Where the symbols take the objects:
* | zu gu
J642 | J727 J841
J47 | J749 J886
J68 | J998 J691
J293 | J199 J558
J422 | J496 J432
J691 | J532 J129
J635 | J272 J569
J712 | J820 J316
J438 | J293 J918
J338 | J228 J510
J654 | J206 J410
J918 | J842 J631
J206 | J145 J600
J491 | J808 J233
J842 | J438 J448
J233 | J712 J842
J902 | J422 J742
J228 | J316 J785
J742 | J717 J297
J39 | J510 J532
J607 | J547 J293
J727 | J137 J136
J403 | J283 J272
J283 | J297 J399
J558 | J290 J78
J356 | J607 J870
J820 | J740 J496
J808 | J740 J233
J202 | J448 J639
J272 | J399 J67
J268 | J233 J422
J740 | J718 J268
J254 | J558 J293
J625 | J129 J740
J316 | J233 J740
J290 | J498 J541
J785 | J199 J491
J948 | J651 J727
J399 | J403 J635
J129 | J249 J718
J529 | J498 J902
J497 | J995 J592
J112 | J624 J717
J297 | J498 J600
J717 | J902 J498
J541 | J558 J448
J592 | J624 J995
J286 | J529 J206
J46 | J918 J841
J624 | J886 J137
J995 | J137 J136
J867 | J432 J286
J496 | J268 J297
J498 | J742 J283
J569 | J886 J870
J137 | J112 J112
J269 | J948 J642
J136 | J497 J558
J199 | J607 J438
J78 | J541 J202
J547 | J841 J199
J145 | J600 J654
J532 | J68 J249
J998 | J422 J867
J718 | J625 J820
J639 | J592 J651
J432 | J998 J718
J870 | J639 J948
J886 | J148 J592
J448 | J78 J356
J749 | J283 J148
J651 | J870 J918
J410 | J399 J112
J631 | J46 J491
J841 | J254 J607
J510 | J39 J68
J67 | J995 J749
J148 | J47 J624
J600 | J654 J112
J249 | J718 J625

The rows follow the links: the fewer symbols apart two objects are, the more alike their rows tend to be.

Known rows, each with its object:
22 21 14 -26 -14 -16 -6 2 12 -17 -9 23 4 -2 -24 3 -14 32 -3 -14 13 -18 8 19 -6 11 57 13 -26 -23 6 23 -24 -10 -3 -7 -46 -8 22 23 10 -8 9 1 -32 -3 -14 -9 35 1 46 -8 -12 8 -21 -11 -8 -21 19 -10 -8
object: J272
-11 22 22 10 -12 -12 -3 -9 -14 -1 31 1 2 -10 -27 -18 -11 -21 -35 -16 3 -18 11 10 -12 8 -35 6 25 -4 19 -11 -6 19 8 -9 46 19 -15 4 -41 5 -7 42 -18 2 -28 17 15 11 -43 -15 0 6 -13 -11 -33 -12 27 7 12
object: J541
-16 10 14 -24 26 -2 9 10 -33 -16 -18 1 14 32 -4 -15 -10 -1 -8 -14 11 -8 20 6 18 3 29 13 -20 -23 -19 7 -25 -23 -32 -30 -42 -15 27 -2 26 -11 17 1 -22 4 -16 -12 18 4 19 20 -48 5 27 -22 3 12 13 -13 4
object: J148
25 20 12 -28 -16 -15 -6 -2 20 -16 -11 30 5 -9 -27 5 -17 34 -1 -15 13 -19 3 22 -2 14 56 13 -24 -18 6 24 -23 -1 4 -2 -43 -3 17 21 6 -8 8 2 -29 -6 -21 -7 32 0 43 -16 -1 4 -32 -7 -10 -17 16 -9 -7
object: J403
9 9 -34 -11 25 6 -21 -9 8 51 -7 -6 -1 -3 26 20 32 8 -10 5 5 17 -15 -13 4 -33 -19 -28 10 11 -19 15 -12 9 19 2 -11 -5 -20 1 16 -11 15 -21 30 -27 27 -12 -24 9 0 -43 -27 9 33 13 16 7 -27 0 -8
object: J249
-2 15 16 -34 15 -8 0 7 -18 -17 -16 15 13 17 -14 -12 -16 17 -8 -20 13 -16 17 14 12 7 47 16 -24 -25 -14 14 -31 -15 -20 -29 -49 -11 28 7 22 -14 16 4 -30 -1 -21 -12 25 4 34 5 -38 7 6 -20 -2 4 17 -13 -1
object: J749
-17 22 22 12 -12 -10 -3 -8 -24 -4 33 -2 0 -5 -27 -24 -11 -21 -39 -15 4 -14 14 5 -13 4 -34 4 28 -8 16 -11 -4 15 8 -11 50 15 -12 1 -36 7 -5 41 -17 0 -24 19 13 11 -43 -6 -4 9 -9 -11 -29 -11 26 7 12
object: J78
-9 -7 -11 2 -8 -12 22 6 31 21 -14 50 32 -35 -17 -5 -3 9 17 -19 -5 -6 -43 30 19 20 4 3 -13 10 -16 13 0 33 26 -3 -5 11 -37 -12 -20 7 -4 40 -10 -10 -29 -20 -6 4 -24 -28 13 -14 -8 2 -23 15 -14 3 13
object: J902
21 18 11 -26 -14 -13 -7 2 20 -18 -13 28 4 -10 -28 4 -18 34 7 -17 6 -19 1 22 -2 17 57 13 -27 -17 8 22 -22 -7 2 0 -46 -2 17 20 4 -10 11 2 -29 2 -21 -10 32 0 43 -10 -1 1 -31 -8 -6 -14 14 -7 -6
object: J399
13 9 22 17 -32 -5 -8 -11 -4 -26 36 -22 -28 -7 -15 -1 -18 -14 -18 11 -2 -13 23 -6 -31 6 -19 4 23 -1 38 -19 21 2 2 14 52 15 8 12 -32 11 -19 9 -3 12 0 32 11 -5 -8 9 35 6 -37 6 -15 -30 23 7 -3
object: J293
-33 7 15 -6 35 7 11 8 -49 -12 -3 -15 17 36 1 -25 -9 -22 -11 -13 1 -7 27 -1 17 1 -2 11 -7 -17 -18 -10 -19 -22 -38 -28 -15 -9 18 -10 17 -7 14 5 -16 13 -16 -4 11 6 -9 31 -46 0 34 -23 6 23 13 -6 12
object: J592
13 -33 -23 -18 0 -18 19 -12 27 25 -35 34 11 -16 30 14 14 8 10 6 15 5 -42 10 13 1 14 -5 -17 7 -36 15 21 38 9 -16 -10 2 -19 -16 5 2 -8 11 23 -25 7 -15 -32 1 0 -31 2 18 8 22 -9 13 -29 -8 -11
object: J496
23 -37 -20 -23 -4 -18 11 -15 18 8 -30 11 -14 2 46 29 14 4 5 29 21 8 -20 -9 -2 -11 21 -8 -11 4 -24 3 34 24 -6 -10 -2 -4 13 -10 18 -2 -11 -13 32 -22 31 -2 -35 -10 24 -13 8 31 5 26 5 -3 -24 -14 -21
object: J712
-1 -10 -2 -3 -12 -10 16 7 36 4 -19 50 26 -34 -20 -5 -13 19 32 -24 -4 -8 -39 32 20 28 26 11 -24 7 -9 15 -2 20 22 5 -22 8 -18 -3 -14 4 -4 30 -18 0 -30 -20 5 -1 -5 -18 23 -20 -20 -1 -14 15 -8 4 10
object: J297
15 37 -20 4 9 21 -42 -2 14 35 21 -23 -10 -10 -9 17 27 21 -9 0 -14 16 4 -19 -12 -32 -20 -26 19 8 20 14 -30 -16 38 31 -11 -6 -19 25 6 -7 22 -33 10 -10 21 -3 7 10 7 -36 -11 -12 6 5 25 -14 -5 11 -2
object: J39
-8 -6 5 11 -9 13 18 25 21 -21 -14 19 22 -9 -23 -5 -19 17 52 -16 -21 0 -12 17 18 30 37 17 -32 4 9 7 -11 -24 0 20 -39 -7 2 2 7 2 2 -6 -28 22 -20 -17 22 -7 15 28 21 -40 -20 -11 10 13 -2 3 9
object: J410
34 23 -21 1 -7 14 -38 -5 24 23 13 -22 -23 -8 3 25 25 27 -3 17 -5 14 4 -23 -22 -30 -3 -25 12 9 23 10 -11 -13 29 33 -10 -8 -3 25 10 -5 9 -44 17 -11 35 2 3 2 29 -25 6 -1 -9 13 26 -23 -10 6 -13
object: J338
-39 10 22 7 23 10 11 8 -53 -16 8 -19 14 31 -10 -35 -9 -30 -19 -13 -2 -4 28 -3 13 1 -23 13 10 -12 -5 -16 -15 -16 -29 -24 10 -4 7 -9 2 0 9 17 -17 16 -20 3 10 8 -32 33 -36 -4 28 -23 -2 19 23 -2 17
object: J136
25 -37 -20 -19 -7 -18 9 -16 18 1 -26 6 -21 3 45 34 10 6 3 29 18 2 -15 -8 -4 -7 19 -6 -10 2 -20 -1 38 21 -11 -4 2 0 18 -13 16 -4 -15 -18 35 -18 36 5 -33 -14 29 -7 13 30 0 29 1 -8 -20 -12 -23
object: J808

Each walk starts at a row. The symbols on each line, taken left to right, move it on to the next object.
Answer with the object's row; about right is enough.
start -1 -21 -30 -7 8 -11 14 -4 27 39 -24 37 18 -20 20 7 23 7 9 0 8 10 -47 13 15 -5 -4 -11 -8 15 -34 15 10 38 21 -11 -5 3 -34 -16 -2 5 -2 19 19 -26 4 -22 -29 6 -20 -37 -3 8 15 16 -10 15 -30 -3 -3
zu zu zu	28 -37 -15 -20 -11 -19 11 -19 18 -4 -26 9 -22 -2 43 28 9 6 4 32 20 4 -13 -10 -8 -6 20 -4 -9 2 -19 -2 38 22 -10 -7 4 3 15 -8 13 1 -19 -16 33 -18 31 5 -34 -14 25 -5 17 32 -5 28 -1 -6 -20 -11 -23
zu gu gu gu zu zu gu	30 -33 -21 -21 -7 -17 4 -14 21 5 -25 8 -21 0 42 33 15 10 5 30 18 10 -16 -9 -5 -11 20 -8 -9 4 -22 4 33 19 -2 -4 -4 -2 16 -6 18 -2 -13 -21 33 -20 36 0 -34 -11 32 -13 11 31 2 30 6 -8 -23 -12 -24
start 16 -36 -26 -20 3 -22 17 -13 23 21 -32 27 -4 -9 42 25 16 5 6 18 17 6 -32 2 5 -5 12 -9 -12 7 -35 8 28 33 -1 -12 -5 1 -5 -17 11 -2 -12 2 32 -25 22 -9 -36 -5 12 -25 2 26 10 24 -6 7 -28 -12 -14
gu gu zu gu zu	-2 -13 -32 -7 19 1 3 -8 25 49 -18 22 16 -20 21 8 25 4 6 -2 2 13 -38 2 16 -12 -17 -18 3 19 -28 13 1 30 24 -4 -6 2 -36 -14 1 1 6 6 24 -21 9 -19 -32 8 -20 -41 -8 1 27 14 3 21 -35 1 0
gu gu zu zu gu	14 -31 -27 -21 8 -16 10 -17 18 24 -30 16 -1 -3 44 26 20 4 2 19 18 7 -27 -3 5 -12 11 -12 -12 8 -32 9 25 31 -3 -15 -8 -2 -6 -14 17 -5 -5 -8 36 -26 27 -9 -36 -2 12 -26 -6 32 18 24 -1 7 -28 -12 -17
start -39 1 15 18 26 17 13 13 -48 -19 10 -29 7 33 0 -28 -11 -31 -5 -7 -8 2 25 -10 16 5 -28 11 6 -6 -4 -24 -6 -26 -35 -16 11 -6 13 -15 5 -1 3 5 -9 23 -11 6 6 0 -27 44 -20 -14 30 -22 10 20 13 2 16
zu gu zu gu gu zu	-31 2 14 -8 28 8 16 13 -38 -16 -12 -6 20 33 -3 -24 -9 -9 4 -15 0 -2 18 3 26 4 14 14 -15 -14 -20 -4 -20 -27 -36 -26 -29 -15 18 -12 26 -7 15 1 -19 14 -16 -13 11 3 0 35 -42 -10 32 -25 12 24 11 -9 14
gu zu gu gu	-4 4 6 2 -19 -14 15 11 28 4 -4 48 26 -31 -33 -13 -12 14 11 -28 0 -14 -32 38 9 23 15 11 -13 0 -3 17 -7 26 24 -1 -7 12 -26 0 -26 6 -2 45 -25 -6 -35 -16 14 3 -17 -21 10 -13 -23 -6 -30 4 0 3 13
start 14 33 -24 1 16 20 -39 -3 13 48 15 -15 -5 -9 1 15 32 15 -11 2 -7 19 -4 -15 -7 -38 -23 -30 19 11 8 17 -28 -5 34 19 -14 -9 -23 17 10 -5 23 -30 15 -16 20 -10 -3 12 1 -40 -18 -5 18 5 22 -6 -13 8 -2
zu zu gu zu zu gu gu	-19 -16 -15 24 1 14 16 18 33 16 -11 25 27 -30 -13 -5 -3 4 44 -15 -26 10 -39 17 23 20 -7 0 -12 24 -6 4 4 6 20 23 -7 7 -34 -12 -13 8 -5 15 -1 8 -18 -17 -8 -2 -27 -2 30 -43 -5 1 2 26 -22 14 16
zu zu gu zu zu zu	-9 -3 0 5 -14 -13 17 8 30 8 -12 50 28 -33 -27 -9 -9 12 18 -25 -1 -10 -38 33 14 23 14 10 -15 7 -9 16 -4 28 25 -3 -9 10 -28 -6 -22 6 -5 42 -19 -6 -32 -20 4 4 -21 -22 14 -17 -15 -5 -26 9 -8 1 12
start -33 8 18 -4 29 8 12 11 -47 -16 -4 -12 17 33 -6 -29 -9 -18 -10 -17 2 -4 28 0 23 2 0 14 -8 -18 -16 -7 -21 -22 -35 -26 -20 -9 18 -10 17 -5 13 9 -19 13 -20 -8 14 9 -9 32 -44 -4 34 -27 4 20 14 -6 12
gu zu gu zu gu	-41 -1 10 8 30 16 20 20 -37 -16 -8 -10 23 33 -5 -24 -13 -20 15 -17 -14 -1 15 0 27 13 -2 15 -10 -5 -14 -12 -15 -28 -35 -15 -20 -7 10 -18 15 -6 10 4 -17 23 -17 -9 7 4 -13 42 -28 -22 30 -26 12 29 6 -2 17
gu zu zu gu zu gu zu	-36 -11 6 16 17 16 26 29 -12 -18 -16 10 31 9 -16 -23 -15 -5 40 -19 -18 2 -8 11 32 25 10 17 -21 3 -9 -4 -13 -26 -17 0 -32 -9 1 -16 10 1 6 8 -22 28 -26 -18 12 -4 -10 40 -4 -40 14 -21 12 30 -1 3 20
start -21 20 27 12 -2 -5 1 -8 -35 -8 30 -13 4 5 -20 -29 -9 -29 -40 -14 5 -15 22 4 -9 2 -36 7 27 -9 11 -15 -6 13 -6 -18 47 14 -7 0 -29 8 -3 37 -16 5 -25 15 10 8 -44 1 -14 8 3 -12 -25 -6 27 5 11
gu gu zu zu gu	-29 -2 22 14 14 7 6 2 -52 -25 16 -38 -9 31 5 -23 -15 -38 -18 4 -2 -4 38 -16 0 0 -29 11 16 -10 3 -30 4 -17 -36 -15 34 -1 20 -11 -4 3 -6 6 -1 21 -3 21 1 -1 -23 42 -13 3 19 -15 -1 6 20 0 8
gu zu gu gu zu	13 5 21 20 -30 -1 -9 -10 -1 -26 33 -26 -27 -4 -12 1 -16 -15 -14 16 -4 -8 24 -10 -33 7 -16 5 21 1 40 -20 22 -5 -3 18 49 14 12 13 -28 9 -16 -3 -2 16 5 32 10 -9 -4 18 38 5 -36 9 -10 -27 23 10 -5
start -37 8 14 -1 33 8 9 12 -50 -10 -1 -18 15 35 -2 -25 -8 -25 -14 -14 1 -3 26 -2 20 0 -10 12 -1 -13 -14 -12 -22 -21 -36 -28 -7 -7 14 -13 13 -10 14 10 -14 14 -17 -1 10 8 -19 31 -42 -5 36 -25 4 19 15 -5 15
gu zu zu gu zu zu	-23 8 15 -19 27 3 7 9 -39 -16 -13 -3 15 32 -4 -20 -10 -5 -10 -14 9 -7 24 2 17 0 23 15 -17 -25 -19 1 -24 -24 -38 -31 -35 -16 25 -3 26 -10 17 3 -21 7 -14 -11 17 6 13 28 -49 2 30 -22 6 14 14 -13 5
gu zu gu zu gu	-15 -5 1 7 -7 -8 24 10 25 6 -12 47 35 -27 -27 -14 -10 10 22 -26 -5 -11 -35 35 20 27 9 9 -17 6 -13 14 -7 23 19 -3 -15 9 -28 -7 -20 6 -4 42 -21 -1 -37 -21 6 4 -26 -14 12 -23 -11 -7 -21 16 -6 4 15
start 8 26 -29 -3 20 16 -34 -4 12 49 9 -13 -3 -6 7 15 34 13 -12 3 -6 19 -7 -17 -3 -37 -27 -31 17 8 2 16 -26 -3 31 14 -12 -6 -23 14 12 -9 22 -26 19 -18 21 -9 -4 12 1 -41 -22 -4 23 6 22 -2 -18 7 -2
gu gu zu zu zu gu	10 -8 -33 -17 24 -2 -9 -11 7 44 -20 5 -1 1 35 20 33 6 -9 13 11 17 -20 -14 7 -29 -11 -23 4 9 -30 11 2 19 13 -8 -10 -6 -14 -6 18 -7 7 -16 33 -30 28 -11 -32 7 2 -37 -23 17 33 17 11 10 -30 -4 -10
gu gu zu zu zu zu	17 -29 -29 -21 6 -15 6 -15 15 22 -29 13 -10 -2 45 26 21 6 0 23 20 9 -24 -8 5 -14 8 -13 -8 4 -33 7 24 26 1 -12 -7 -2 3 -13 17 -4 -7 -12 36 -27 29 -8 -39 -4 17 -24 -5 28 18 24 3 4 -29 -8 -19
start 38 -19 -4 -3 -26 -12 -10 -19 21 -18 1 -13 -37 -5 22 28 3 9 3 30 6 1 5 -15 -29 -6 15 -5 3 1 15 -6 34 5 -2 16 17 2 20 10 2 3 -18 -29 23 -2 34 22 -12 -15 37 4 37 21 -33 26 5 -28 -3 -3 -23
zu zu zu gu	23 -3 16 15 -36 -4 -9 -10 8 -29 28 -23 -34 -3 -2 8 -12 -6 -8 20 0 -6 19 -11 -33 2 -4 2 15 0 35 -18 28 -1 2 18 46 13 15 15 -18 11 -22 -12 5 10 14 32 5 -9 7 13 43 9 -40 14 -7 -32 16 6 -11
zu gu zu gu gu zu	22 -20 14 4 -30 -17 4 -21 -1 -25 16 -16 -33 1 16 11 -8 -16 -21 28 12 -10 12 -10 -30 3 -7 3 16 -1 16 -19 41 16 -12 1 51 13 18 2 -17 11 -25 1 15 1 17 32 -11 -9 4 9 35 32 -30 20 -17 -24 12 0 -15
